Here is a tiny trained network, its code and every weight. The questions are about switching its units off for an input and a class, where a switched-off unit gives its printed mean instead of its output.

import numpy as np


def w(rows, s, z=0):
    codes = np.array(rows[::2]) - 128.0
    scale = np.full(codes.shape[1], s)
    scale[-1] = z or s
    return codes * scale


def f(y):
    return np.maximum(y, 0)


def log_softmax(a):
    a = a - a.max(-1, keepdims=True)
    return a - np.log(np.exp(a).sum(-1, keepdims=True))


def net(x, mask):
    res = np.array(x, float).reshape(1, 6) / 4 @ E
    y = f(res @ A[0][:, :-1].T + A[0][:, -1])
    res = res + np.where(mask, y, B[0][:, -1]) @ B[0][:, :-1]
    return log_softmax(res[-1] @ U[:, :-1].T + U[:, -1])


A, B = {}, {}
E = w([
[134,98,182],'x0',
[98,209,127],'x1',
[1,99,176],'x2',
[96,230,48],'x3',
[20,72,137],'x4',
[140,214,245],'x5',
],0.0086)
A[0] = w([
[254,103,96,206],'n0',
[155,192,122,173],'n1',
[169,195,124,219],'n2',
[130,105,143,66],'n3',
[197,112,109,78],'n4',
[108,66,116,101],'n5',
[124,102,216,253],'n6',
[99,92,105,97],'n7',
[75,108,175,86],'n8',
],0.016,0.0057)
B[0] = w([
[181,190,99,249],'n0',
[24,142,185,186],'n1',
[78,250,123,203],'n2',
[98,107,129,138],'n3',
[166,132,60,179],'n4',
[90,164,113,168],'n5',
[228,163,127,208],'n6',
[77,134,86,156],'n7',
[139,80,55,172],'n8',
],0.011,0.018)
U = w([
[239,120,208,127],'0',
[2,150,231,233],'1',
[109,124,70,140],'2',
[4,4,112,2],'3',
],0.0077,0.0024)

Each question gives the input, the list of numbers given to net, and the class t.
The units are the neurons (one row each of A and B). Each row of codes is followed by its name. A weight is (code - 128) times the scale printed after its matrix; where a second scale follows, it is the last column's (A, B and U).
mask holds one flag per neuron, in row order. A switched-off neuron (its flag False) gives its mean, the last column of its row in B, instead of its output. The means were averaged over made-up inputs and are rounded, as every weight is.
A unit's drop is (log p(t) with every unit on - log p(t) with that unit switched off) / (log p(t) with every unit on - log p(t) with every unit switched off).
The circuit of an input: a set's keep is (log p(t) with only the set's units on - log p(t) with every unit switched off) / (log p(t) with every unit on - log p(t) with every unit switched off). Starting from all 9 units, units are removed one at a time, each time the one whose removal leaves the highest keep (on an exact tie, the one counted first), for as long as the keep stays at least 0.8.
circuit, biggest first: the units of the circuit, biggest drop first
unit that matters most: the unit with the biggest drop
k most important neurons: the k neurons with the biggest drops, biggest first
drop when u is switched off: that unit's drop, to one decimal
input [-4,8,-6,2,-2,-4], class 1: unit that matters most : n1
input [-3,-4,0,-6,4,-3], class 3: circuit, biggest first : (n0; n2)
input [-7,-3,-6,3,3,4], class 1: 2 most important neurons : (n1; n6)
input [-7,-5,8,4,8,3], class 3: 3 most important neurons : (n0; n8; n2)
input [0,-1,-2,-6,7,2], class 0: 3 most important neurons : (n6; n1; n2)
input [-3,-3,4,8,1,-3], class 3: circuit, biggest first : (n0; n6)
input [-4,4,7,7,2,-4], class 3: 3 most important neurons : (n0; n2; n6)
input [1,-6,-3,8,7,-3], class 3: 2 most important neurons : (n0; n6)
input [5,8,4,-1,8,0], class 2: 3 most important neurons : (n6; n8; n1)
input [-3,8,-5,-7,-1,7], class 1: 2 most important neurons : (n1; n2)
input [3,-8,8,-3,2,6], class 0: drop when n6 is switched off : 1.7
input [7,-8,7,0,-4,1], class 0: drop when n6 is switched off : 1.1
input [5,-2,3,-5,0,-7], class 3: drop when n0 is switched off : 0.7
input [0,7,-4,4,1,-2], class 1: drop when n2 is switched off : 0.0
input [1,3,4,6,0,-4], class 1: most important neuron : (n8)
